Here is a tiny trained network, its code and every weight. The questions are about switching its units off for an input and a target symbol, where a switched-off unit gives its printed mean instead of its output.

import numpy as np


def w(rows, s, z=0):
    codes = np.array(rows[::2]) - 128.0
    scale = np.full(codes.shape[1], s)
    scale[-1] = z or s
    return codes * scale


def norm(h):
    return h / np.sqrt((h * h).mean(-1, keepdims=True) + 1e-5)


def softmax(a):
    e = np.exp(a - a.max(-1, keepdims=True))
    return e / e.sum(-1, keepdims=True)


def log_softmax(a):
    a = a - a.max(-1, keepdims=True)
    return a - np.log(np.exp(a).sum(-1, keepdims=True))


def net(x, mask):
    ids = ['ΛΞΦΩαβγδζηθμσψ'.index(c) for c in x.split()]
    T = len(ids)
    res = E[ids] + P[:T]
    u = 0
    for l in range(2):
        r = norm(res)
        for j in range(3):
            rows = slice(3 * j, 3 * j + 3)
            q, k, v = (r @ M[l][rows].T for M in (Q, K, V))
            z = softmax(np.where(np.tri(T) > 0, q @ k.T / 3**0.5, -1e9)) @ v
            o = O[l][rows]
            res = res + np.where(mask[u + j], z, o[:, -1]) @ o[:, :-1]
        u += 3
    return log_softmax(norm(res)[-1] @ U[:, :-1].T + U[:, -1])


Q, K, V, O = {}, {}, {}, {}
E = w([
[168,132,128,143,160,223,125,129,72],'Λ',
[108,103,120,130,208,116,188,130,173],'Ξ',
[133,95,123,140,172,215,167,159,128],'Φ',
[174,112,179,150,104,213,74,151,55],'Ω',
[176,48,140,174,151,180,101,164,123],'α',
[191,112,178,185,158,73,130,190,163],'β',
[85,73,222,125,147,173,124,107,164],'γ',
[110,100,181,116,157,129,144,136,66],'δ',
[92,135,90,217,63,182,107,77,118],'ζ',
[160,110,157,29,175,142,62,131,72],'η',
[102,95,21,105,169,108,138,154,107],'θ',
[253,143,112,46,71,137,199,6,140],'μ',
[89,207,113,112,148,157,109,156,156],'σ',
[114,146,93,135,177,89,34,66,126],'ψ',
],0.017)
P = w([
[124,205,115,233,255,210,126,117,95],'0',
[133,172,106,188,191,196,131,134,118],'1',
[151,145,107,173,162,182,120,127,140],'2',
[163,117,102,155,126,167,129,127,153],'3',
[172,101,89,139,105,156,118,127,171],'4',
[175,81,83,125,83,158,119,138,181],'5',
[177,55,64,108,59,155,114,130,197],'6',
],0.0095)
Q[0] = w([
[115,180,74,100,181,114,48,117,133],'0.h1',
[158,161,71,106,167,167,120,197,208],'0.h1',
[182,81,49,110,180,183,84,99,137],'0.h1',
[136,59,78,151,177,102,87,66,135],'0.h2',
[254,61,109,223,100,236,112,112,126],'0.h2',
[131,87,106,105,182,193,39,212,179],'0.h2',
[159,45,185,172,113,158,186,220,118],'0.h3',
[154,76,125,117,146,106,72,85,168],'0.h3',
[185,128,75,76,56,134,134,100,208],'0.h3',
],0.0094)
K[0] = w([
[91,115,92,99,180,125,51,157,80],'0.h1',
[142,161,102,131,76,130,61,198,187],'0.h1',
[143,80,78,81,85,143,48,136,185],'0.h1',
[137,25,112,91,140,112,78,115,159],'0.h2',
[211,146,73,33,42,113,151,60,169],'0.h2',
[130,131,80,91,46,125,98,138,212],'0.h2',
[149,56,255,95,49,148,189,160,111],'0.h3',
[180,144,110,77,122,105,101,133,87],'0.h3',
[207,124,109,119,105,163,159,83,197],'0.h3',
],0.0091)
V[0] = w([
[160,97,170,221,162,111,134,59,58],'0.h1',
[129,175,126,123,128,97,218,70,83],'0.h1',
[121,225,155,167,102,132,124,155,122],'0.h1',
[109,169,157,108,235,99,212,118,100],'0.h2',
[35,156,78,153,153,124,2,192,133],'0.h2',
[106,55,182,229,120,133,190,157,37],'0.h2',
[69,44,191,119,105,86,195,159,22],'0.h3',
[205,146,129,82,150,136,191,4,150],'0.h3',
[155,184,76,155,75,105,102,180,78],'0.h3',
],0.0066)
O[0] = w([
[232,92,80,158,132,162,107,111,219,225],'0.h1',
[175,220,117,143,164,69,102,95,192,52],'0.h1',
[98,171,109,148,165,142,89,182,153,105],'0.h1',
[185,82,108,120,85,199,43,185,102,143],'0.h2',
[5,51,156,135,255,80,36,118,109,31],'0.h2',
[65,61,54,56,51,131,110,139,216,68],'0.h2',
[131,151,57,61,150,128,5,79,194,2],'0.h3',
[223,170,144,101,145,44,239,36,144,222],'0.h3',
[168,133,73,98,89,118,78,158,46,65],'0.h3',
],0.0063,0.0043)
Q[1] = w([
[86,233,170,129,109,95,145,179,145],'1.h1',
[92,156,141,168,138,124,87,114,224],'1.h1',
[61,151,159,187,246,89,67,112,97],'1.h1',
[68,79,77,148,182,147,56,168,145],'1.h2',
[120,34,112,106,83,179,173,160,111],'1.h2',
[186,166,73,50,32,112,142,142,190],'1.h2',
[129,219,141,108,63,117,134,166,185],'1.h3',
[109,181,88,42,44,135,126,214,166],'1.h3',
[208,14,103,87,50,148,182,94,186],'1.h3',
],0.013)
K[1] = w([
[145,104,120,184,109,215,132,146,160],'1.h1',
[91,89,152,97,138,200,27,146,125],'1.h1',
[96,152,75,201,225,172,130,122,74],'1.h1',
[63,144,160,155,145,103,57,140,127],'1.h2',
[113,69,191,107,58,81,123,170,130],'1.h2',
[198,102,122,111,75,221,107,157,172],'1.h2',
[201,107,114,122,150,201,120,127,203],'1.h3',
[137,45,134,162,90,255,99,190,202],'1.h3',
[151,114,111,81,20,132,183,94,118],'1.h3',
],0.014)
V[1] = w([
[106,121,237,181,88,129,160,181,126],'1.h1',
[188,147,135,99,94,145,81,113,160],'1.h1',
[215,123,107,164,149,70,104,238,120],'1.h1',
[86,177,181,141,110,179,111,128,57],'1.h2',
[127,89,25,82,122,133,195,130,104],'1.h2',
[86,208,161,86,147,162,205,211,147],'1.h2',
[83,142,58,50,100,147,121,217,144],'1.h3',
[66,194,171,238,54,181,128,82,217],'1.h3',
[84,128,5,224,85,85,154,96,99],'1.h3',
],0.013)
O[1] = w([
[132,93,196,198,99,113,208,191,117,133],'1.h1',
[123,94,144,41,79,131,121,125,144,120],'1.h1',
[124,175,102,74,118,13,166,209,107,210],'1.h1',
[96,175,132,116,117,173,164,111,31,118],'1.h2',
[142,144,50,152,180,196,136,166,176,110],'1.h2',
[39,204,184,91,182,178,176,167,170,100],'1.h2',
[166,190,170,104,70,212,151,150,166,2],'1.h3',
[5,93,52,134,40,78,197,71,111,121],'1.h3',
[123,209,24,250,83,111,75,120,126,138],'1.h3',
],0.014,0.0084)
U = w([
[123,122,40,94,158,149,159,151,29,43],'Λ',
[60,96,76,120,236,65,132,140,181,63],'Ξ',
[66,117,70,132,155,197,169,187,171,106],'Φ',
[159,126,136,135,23,161,118,145,21,102],'Ω',
[177,2,68,205,106,172,117,208,98,1],'α',
[127,140,148,132,60,40,119,239,139,140],'β',
[78,54,231,204,107,127,122,85,192,133],'γ',
[92,126,120,57,98,119,23,109,177,194],'δ',
[43,187,63,193,47,94,91,104,154,180],'ζ',
[160,84,212,85,198,132,87,163,80,88],'η',
[165,217,129,201,120,150,49,166,162,186],'θ',
[187,195,149,135,123,78,174,45,147,133],'μ',
[57,241,211,137,128,108,135,99,93,202],'σ',
[129,90,132,185,185,44,88,83,33,90],'ψ',
],0.0077,0.0062)

Each question gives the input, a string of symbols that net reads in full, and the target symbol t.
The units are the heads (3 rows each of Q, K, V and O). Each row of codes is followed by its name. A weight is (code - 128) times the scale printed after its matrix; where a second scale follows, it is the last column's (O and U).
mask holds one flag per head, layer by layer. A switched-off head (its flag False) gives its mean, the last column of its rows in O, instead of its output. The means were averaged over made-up inputs and are rounded, as every weight is.
A unit's drop is (log p(t) with every unit on - log p(t) with that unit switched off) / (log p(t) with every unit on - log p(t) with every unit switched off).
The circuit of an input: a set's keep is (log p(t) with only the set's units on - log p(t) with every unit switched off) / (log p(t) with every unit on - log p(t) with every unit switched off). Starting from all 6 units, units are removed one at a time, each time the one whose removal leaves the highest keep (on an exact tie, the one counted first), for as long as the keep stays at least 0.8.
units of the circuit, in order: the units of the circuit, biggest drop first
most important unit: the unit with the biggest drop
which heads matter: for each layer, one digit per head in row order, 1 if its drop is at least 0.15 and else 0, layers parted by /
input β γ α, target γ: which heads matter	011 / 100
input α Φ θ δ β, target θ: which heads matter	110 / 001
input Φ Ξ β, target β: most important unit	0.h2
input Ξ Φ δ Φ, target δ: which heads matter	001 / 100
input η β θ γ, target θ: which heads matter	100 / 001
input ζ ζ β σ Φ Φ, target σ: which heads matter	000 / 010
input α Λ ψ Φ, target ψ: which heads matter	010 / 010
input η θ Φ δ, target θ: units of the circuit, in order	(1.h3; 0.h1)
input ζ Ξ δ α α, target δ: which heads matter	111 / 100
input γ μ Φ Ω Ξ ψ σ, target σ: which heads matter	110 / 010
input Ω δ γ β α Φ, target β: which heads matter	100 / 100
input γ ζ δ Ξ η δ, target η: which heads matter	100 / 001
input β Ω θ Φ Ξ, target θ: which heads matter	000 / 001
input β α Ξ, target β: most important unit	1.h1
input β γ Λ, target γ: units of the circuit, in order	(0.h3; 0.h2; 1.h1)
input Φ α β σ θ β, target σ: units of the circuit, in order	(1.h2; 0.h2; 0.h3)
input θ σ Λ, target σ: units of the circuit, in order	(1.h2; 0.h2)
input μ β δ, target δ: units of the circuit, in order	(0.h3; 1.h1)
input γ δ α, target δ: units of the circuit, in order	(0.h3; 0.h2; 1.h1)
input γ σ ζ α Ξ, target ζ: units of the circuit, in order	(1.h3)
input ψ ψ Λ β, target ψ: units of the circuit, in order	(0.h2; 1.h2; 1.h1)
input θ Ξ θ ζ η η ζ, target η: units of the circuit, in order	(0.h2; 1.h3)
